Below are the code and all the weights of a small trained network. Each question names an input and a class and asks about switching units off, where a switched-off unit gives its printed mean instead of its output.

import numpy as np


def w(rows, s, z=0):
    codes = np.array(rows[::2]) - 128.0
    scale = np.full(codes.shape[1], s)
    scale[-1] = z or s
    return codes * scale


def f(y):
    return y / 2 * (1 + np.tanh(0.7978845608 * (y + 0.044715 * y**3)))


def log_softmax(a):
    a = a - a.max(-1, keepdims=True)
    return a - np.log(np.exp(a).sum(-1, keepdims=True))


def net(x, mask):
    res = np.array(x, float).reshape(1, 5) / 4 @ E
    y = f(res @ A[0][:, :-1].T + A[0][:, -1])
    res = res + np.where(mask, y, B[0][:, -1]) @ B[0][:, :-1]
    return log_softmax(res[-1] @ U[:, :-1].T + U[:, -1])


A, B = {}, {}
E = w([
[65,56,51],'x0',
[211,171,67],'x1',
[126,129,128],'x2',
[53,247,103],'x3',
[128,128,128],'x4',
],0.013)
A[0] = w([
[56,130,144,122],'n1',
[160,145,36,91],'n2',
[105,139,105,128],'n3',
[127,55,167,241],'n4',
[115,191,116,138],'n5',
[28,116,111,115],'n6',
[27,138,90,108],'n7',
[59,142,107,121],'n8',
[163,167,31,59],'n9',
[237,137,105,158],'n10',
[121,199,109,228],'n11',
[165,143,5,136],'n12',
[109,148,131,124],'n13',
[225,77,148,240],'n14',
[126,202,113,255],'n15',
[119,165,194,43],'n16',
[135,188,252,117],'n17',
[52,143,163,78],'n18',
[168,82,233,146],'n19',
[149,7,111,194],'n20',
[200,165,139,123],'n21',
],0.013,0.006)
B[0] = w([
[179,115,114,173],'n1',
[73,116,254,188],'n2',
[139,146,95,146],'n3',
[87,180,196,213],'n4',
[77,119,175,197],'n5',
[158,67,110,193],'n6',
[176,109,78,200],'n7',
[170,131,56,177],'n8',
[66,139,145,194],'n9',
[194,161,76,228],'n10',
[96,79,130,230],'n11',
[83,163,180,221],'n12',
[135,189,114,144],'n13',
[142,168,99,248],'n14',
[78,87,76,240],'n15',
[83,81,167,162],'n16',
[24,152,166,226],'n17',
[148,99,103,172],'n18',
[128,126,115,202],'n19',
[44,170,135,253],'n20',
[215,159,102,195],'n21',
],0.0079,0.013)
U = w([
[85,227,200,248],'0',
[43,103,169,72],'1',
[247,149,54,97],'2',
],0.011,0.0016)

Each question gives the input, the list of numbers given to net, and the class t.
The units are the neurons (one row each of A and B). Each row of codes is followed by its name. A weight is (code - 128) times the scale printed after its matrix; where a second scale follows, it is the last column's (A, B and U).
mask holds one flag per neuron, in row order. A switched-off neuron (its flag False) gives its mean, the last column of its row in B, instead of its output. The means were averaged over made-up inputs and are rounded, as every weight is.
A unit's drop is (log p(t) with every unit on - log p(t) with that unit switched off) / (log p(t) with every unit on - log p(t) with every unit switched off).
The circuit of an input: a set's keep is (log p(t) with only the set's units on - log p(t) with every unit switched off) / (log p(t) with every unit on - log p(t) with every unit switched off). Starting from the 12 units with the biggest drops (on a tie, the unit counted first), units are removed one at a time, each time the one whose removal leaves the highest keep (on an exact tie, the one counted first), for as long as the keep stays at least 0.8.
units of the circuit, in order: the units of the circuit, biggest drop first
unit that matters most: the unit with the biggest drop
top k neurons: the k neurons with the biggest drops, biggest first
drop when u is switched off: that unit's drop, to one decimal
input [-7,0,6,6,-2], class 1: unit that matters most : n15
input [4,7,-1,6,0], class 1: units of the circuit, in order : [n15; n11]
input [7,5,-6,0,-4], class 0: top 2 neurons : [n12; n15]
input [1,8,3,-3,-6], class 0: top 2 neurons : [n2; n12]
input [0,0,-7,-6,0], class 0: top 2 neurons : [n20; n4]
input [-7,8,-2,0,7], class 2: top 2 neurons : [n10; n21]
input [1,-5,-4,8,-4], class 2: top 2 neurons : [n7; n8]
input [0,-5,-7,6,-6], class 1: top 2 neurons : [n10; n21]
input [2,2,2,-8,3], class 0: top 2 neurons : [n20; n4]
input [8,5,-7,-4,3], class 0: drop when n11 is switched off : 0.1
input [8,-4,-4,4,8], class 2: drop when n7 is switched off : 0.0
input [8,6,0,-4,0], class 0: drop when n12 is switched off : 0.1
input [7,4,-7,-2,-8], class 0: drop when n15 is switched off : 0.3
input [1,1,3,5,5], class 1: unit that matters most : n10
